Each row, then roughly how far along a hidden order it lies, from 0 to 30
[-21.1   3.0   6.3   6.3   0.9  67.4 -11.9 -11.4   7.4  48.7  -3.0   6.3
  35.9  13.6   1.7   8.3 -12.3 -13.5  -0.6   0.8   9.0 -27.5  13.9  -6.2
   2.1   1.7 -22.7  12.2  -8.2  53.4 -17.4  -3.9   2.2   5.6  10.7  -9.5
  23.0  -0.1 -21.7  -8.5  -2.5   5.9  -2.0  11.6 -15.8 -19.0 -62.4  30.9
  12.0  12.3  -6.6 -17.4  -4.0 -14.1  35.3]  2
[  2.6  10.7   9.3   4.3  14.1  38.0   9.5   3.3   4.6 -14.1   2.5   2.5
   6.2  -9.7   8.1   0.2  -2.9   0.6   9.2  -4.8  10.5   1.7 -13.5  23.7
  -2.4   5.9  11.2   4.4  -3.9 -29.9 -39.2   8.2 -12.6   9.6  19.5   2.6
   5.2   0.5 -20.0  -1.8  -5.5  -8.8  -2.1 -10.7   9.1  12.2  10.4   1.7
  28.0   4.3  -4.2   3.6  -2.7  -0.6 -24.3]  15
[  7.0  11.2  18.8  22.6  -3.0   6.0   0.2   3.6  -4.6 -28.5  10.4  -8.1
  13.8  -8.2  -1.9  -3.6  10.1   1.7   1.0   1.2  -7.3  -1.7 -19.4  -0.7
  -2.4   1.6  24.2  13.8  -0.6 -15.1 -18.7  13.6   9.8  15.0  38.5   5.5
   5.3  -1.4   3.0   3.3  -5.3  -5.6   0.5 -10.3   0.2  14.6  23.6   6.6
  14.4  -1.0  -9.6  -4.8  -3.9   6.6 -16.1]  10
[-16.2  -9.4 -14.9 -20.1  25.1  51.0  -9.6  -6.0   2.2  24.5  -8.0  11.1
  18.1   9.6  15.1  -2.7 -29.8 -14.6  19.0  -5.4  18.3 -12.9   4.5  62.9
  -4.6   8.0 -18.0   3.1  -7.2 -54.8 -71.8   6.6 -47.0   6.7  -7.8   1.1
  11.0   1.5 -32.7  -3.8  -1.9  -6.5  -7.9 -12.4  -4.0  -8.7 -26.9  12.8
  27.5  15.9 -16.7 -14.8  19.0  -4.1 -21.5]  9
[-24.4   1.8   5.0   5.9  -4.2  60.0 -13.3 -11.8   7.8  45.9  -0.2   5.3
  37.1  12.2  -1.4   6.8 -12.6 -12.9  -1.8   2.9   2.0 -27.0  12.0 -10.4
   2.8   2.1 -21.7  15.0  -8.2  52.0 -17.5  -1.0   5.3   6.4  11.4  -6.5
  23.8  -1.9 -11.3  -8.5  -2.3   5.8  -1.5  11.1 -18.0 -20.2 -54.2  33.5
  14.1   9.9  -6.9 -23.9  -5.0  -8.5  36.1]  0
[ 10.9  11.5  19.9  19.3   1.2   6.2   7.3   6.3  -4.5 -37.8  11.1  -6.5
   4.4 -14.2  -0.2  -3.5   7.9   5.2   2.7   0.3  -6.1   3.3 -22.3   1.9
  -2.8   3.2  29.3   7.9   0.1 -20.7 -18.2  12.4   4.4  13.2  40.6   6.3
   3.2  -1.1   1.8   3.5  -5.0  -6.2   1.8 -12.0   6.6  20.8  36.1   0.0
  17.9  -3.1  -6.3  -0.9  -7.9   6.7 -23.9]  13
[-16.8  -0.6  -6.5  -9.0   7.0  40.3 -11.9  -6.9   3.8  12.1   2.1   8.3
  32.0   8.1   5.1  -2.1 -21.7  -9.5  10.7  -1.7   2.0 -18.0   3.6  24.1
  -2.5   6.4 -17.3  15.5  -6.2 -22.4 -47.9   9.0 -17.6  10.6  14.9   3.2
  17.6  -0.1 -17.0  -6.4  -2.8  -3.6  -5.1  -8.1  -9.2 -11.1 -21.5  20.7
  32.0  10.8  -8.6 -20.3   8.5   5.6  -7.4]  5
[-14.2   2.9  -8.9 -13.1  19.2  60.9   8.1  -4.2  11.7  34.0  -7.6  12.0
  16.2   0.5  13.5   1.9 -23.1  -9.6  11.9  -7.0  20.0  -7.5   6.2  42.5
  -0.4   2.5 -20.9   6.0  -4.1 -35.7 -44.0  -1.8 -28.0   2.8  -4.6  -5.1
  16.8   4.0 -40.6  -8.6  -6.0  -5.1  -4.0  -5.7   4.4 -11.0 -41.2   1.1
  32.1  11.4  -6.8   0.3   8.5 -11.6  -0.5]  14
[ -2.2   5.5   2.9  -1.3  10.0  35.1   1.1  -0.5   2.2 -12.2   4.2   4.4
  13.6  -2.7   6.1  -1.7  -9.7  -1.4   9.8  -4.0   4.7  -9.6  -8.1  23.0
  -2.7   6.3   3.1   9.1  -3.1 -30.0 -40.8   9.9 -15.8  10.8  21.1   4.0
   9.8   0.2 -15.9  -2.9  -4.5  -7.3  -3.1 -11.6   2.5   5.8   4.5  10.9
  28.7   6.4  -5.0  -7.0   2.0   3.6 -19.6]  12
[  3.5 -14.5  -5.4 -27.8  19.1  29.5  -3.6  -1.2 -11.0 -32.5   5.2  10.1
   3.6  -2.2   9.0  -3.1 -21.6  -1.7  15.3  -5.8   4.3 -12.0 -10.1  38.9
  -8.1  16.0   7.8  -4.7  -2.1 -55.3 -59.7  14.4 -40.7   4.6  14.2   9.6
   1.2  -1.2 -10.0  -0.2   2.6  -8.3  -3.9 -20.3   4.0  25.6  21.1  17.2
  19.8  10.0  -6.1 -14.5   7.4   6.6 -38.0]  13
[  0.4  20.0  13.2   9.0   3.1  32.8  20.8  -3.4  18.0  47.2  -4.6   4.1
  18.6  -5.3   5.1   8.9   3.1  -2.1  -3.6  -1.3  11.0  -0.1  10.5 -25.4
   7.9  -7.1  -8.5   1.9  -2.9  73.6  22.5 -15.1  20.2  -1.6  -4.9 -12.8
  16.8   7.6 -31.8 -14.5  -7.1   5.7   7.3  15.1  12.7  -6.1 -50.6 -17.0
  -1.8   0.6  17.9  21.9 -21.1 -16.3  44.1]  18
[-29.4  -3.6  -2.3 -27.2   6.0  59.3  -7.1 -11.9  17.7  42.6  -6.4   7.8
  20.7   4.8   5.0   2.4 -21.0 -11.1   5.8  -2.5   9.2 -14.0  12.6  23.9
   2.2   6.4 -24.8   1.2 -10.7  -1.8 -32.3   1.9  -6.7   5.2   8.3  -1.2
  24.1  -3.5 -36.3  -9.7   0.0   3.3  -3.3   0.8  -5.9 -23.2 -39.5  19.7
  31.7   3.7  -5.5 -41.1   6.4  -3.3  11.4]  6
[ 32.6   7.1  -5.1  -9.0  12.5   4.8  30.3  10.7  -6.2 -72.9   7.1   3.7
 -25.3 -19.1   5.1   0.2   2.6  14.2  10.0  -6.7  11.2  10.8 -22.8   5.1
  -2.7  10.2  35.7 -12.5   8.8 -48.5 -15.5   4.7 -16.5   1.7   2.2   6.5
 -16.8  -0.9   4.8  -1.4  -6.2 -14.3  -0.2 -13.8  20.7  39.1  51.3  -3.7
  19.6   1.1  10.3  38.9  -5.1   6.1 -44.4]  28
[ 24.8  27.3   2.7  28.6  12.6  -2.5  42.9  14.5   7.8 -15.4  -1.6  -5.3
 -38.1 -26.9   4.0   4.3  19.2   9.0  -2.0  -6.4  24.1  18.2 -12.9 -11.8
   3.9 -10.8  32.7   1.7  13.9  24.6  25.0 -15.0   3.3   0.7  -9.2 -10.2
  -4.1   3.1 -14.9   0.3 -14.0  -7.2   4.5   1.8  23.2   4.2   0.0 -35.7
   8.3  -1.1   9.8  71.8 -16.0 -25.3  -4.4]  30
[ 14.0   8.8  13.0   2.1  18.1  41.8  16.2   7.2   0.5 -35.5   2.7   2.8
  -9.8 -13.8  10.7   1.4   1.0   6.0   9.3  -6.5  16.1   6.0 -18.5  23.4
  -4.2  10.5  25.6  -4.0  -1.8 -35.5 -41.7   7.1 -16.4   6.6  16.0   2.2
  -7.2   0.1 -14.2   0.7  -4.2 -11.6  -1.3 -12.7  15.6  29.6  31.5   2.8
  21.7   3.7  -1.9  14.6  -5.8   0.0 -34.8]  20
[-22.4  -3.5   0.7  -4.3  -0.8  52.1 -17.6  -9.6   3.4  23.7   2.5   7.6
  40.2  14.0   2.2   1.3 -18.6 -11.2   6.0   1.4  -1.1 -26.3   7.7  11.1
  -0.8   8.2 -20.6  13.3  -9.7   1.3 -42.9   8.6  -7.6  10.0  16.8   1.6
  19.8  -1.4  -8.3  -6.9  -1.5   0.8  -4.9  -0.4 -16.7 -13.2 -31.7  30.6
  25.8  10.2  -9.0 -35.0   4.6   8.2   8.2]  0
[  0.8   0.6   1.5  -5.3  12.8  30.1  -2.9  -0.2  -4.7 -19.2   6.5   6.8
  15.9  -2.8   6.4  -2.8 -13.5  -2.4  11.9  -4.3   2.7 -12.6  -7.7  34.0
  -5.2   9.2   4.3   6.2  -2.2 -35.5 -50.2  11.7 -24.3  10.5  20.6   5.9
   7.2   0.3  -9.9  -1.4  -2.8  -8.0  -3.8 -15.4   1.5  13.7   8.7  14.1
  24.4   9.2  -6.2  -6.0   3.1   5.8 -24.7]  11
[ 16.8  22.6  10.1  13.5  15.0  16.1  34.9  11.6  10.3 -32.7  -2.0  -1.8
 -29.5 -26.4   8.3   3.4  11.7   9.9   5.3  -8.5  24.1  21.3 -19.8  17.5
  -0.7   0.3  28.9  -1.9   6.3 -25.8  -0.3  -3.6  -2.9   3.3   4.1  -3.2
  -6.2   1.7 -24.1   1.2 -10.7 -13.5  -0.2  -9.1  22.7  16.1  28.3 -20.8
  26.7  -2.2   2.0  46.6  -6.6 -14.3 -30.0]  28
[ 14.1  -2.6  11.1 -10.2  15.4  12.3  -5.0   2.9 -12.5 -51.8  10.4   0.4
   0.3  -6.7   4.0  -3.4  -2.6   3.1   8.9  -2.5  -2.6  -4.9 -20.2  15.0
  -6.4  14.6  29.1  -5.3  -3.5 -33.9 -42.5  18.3 -23.8  11.4  34.0  12.1
  -3.5  -5.6   7.3   4.0   1.6  -9.1  -1.9 -17.4   5.9  37.6  49.6   9.6
  10.0   4.1  -5.0 -12.8  -4.3   6.1 -38.2]  13
[ -7.5   9.7  -2.1  -6.0  14.4  49.7   8.2  -3.4  10.8  25.6  -3.8   7.6
  18.4  -1.4   6.2   4.1 -14.0  -7.0   7.5  -3.8  13.1  -6.8   2.7  16.7
   2.6   1.3 -10.1   2.8  -4.1   0.7 -26.1  -2.7 -14.2   5.2   1.5  -4.6
  14.9   0.9 -28.4  -8.6  -6.9  -3.2  -1.5  -0.3   3.6  -8.6 -33.4   5.5
  26.0   9.1  -0.8   2.7  -2.2 -16.1   6.0]  13
[  5.9  19.7  12.2   2.3  14.9  44.3  22.2  -0.5  13.2  23.5  -5.9   2.9
   9.0  -9.3   5.8   8.1   1.8  -1.5   2.1  -2.8  15.9   5.5  -2.9  -3.3
   8.4  -2.8   3.8 -10.4  -4.9  32.9   2.0  -8.7  -0.4   1.6  -0.9  -7.6
  10.9   0.9 -28.5 -11.3  -7.6   1.1   4.2  11.5  16.1   3.2 -24.1  -7.6
  14.2   2.6  11.4  11.2 -18.7 -21.7  22.2]  19
[ -2.2  11.8  20.2  19.7 -16.1  -8.1  -5.6   0.2   0.6 -26.3  10.3 -16.3
  17.2  -9.0 -12.6  -4.8  12.3   1.0  -7.6   6.6 -16.0  -0.5 -19.4 -16.8
   2.1  -1.9  22.0   9.9  -2.3   0.1  12.0  11.9  34.2  16.5  44.4   5.5
   8.2  -5.2   9.6   4.2  -4.0  -0.7   2.9  -3.7  -7.2   4.2  26.3   6.6
  10.5  -9.0 -12.2 -22.2  -1.3   4.7  -3.9]  6
[ 10.9  17.5   8.8   0.4  24.7  40.5  36.4   5.5  15.6  14.2 -11.4   9.7
 -12.8 -14.7  23.4   4.8  -5.5   1.3  16.1 -11.0  33.3  24.1  -3.6  43.6
  -0.9  -3.5   5.0  -5.7   0.1 -34.2 -28.0  -6.2 -21.8  -3.2 -18.9  -5.6
   1.2   8.2 -49.0  -8.0  -7.8  -8.5  -0.4  -6.7  29.2   5.8 -11.4 -24.5
  28.6   1.4   9.4  36.5  -7.4  -6.3 -16.3]  29
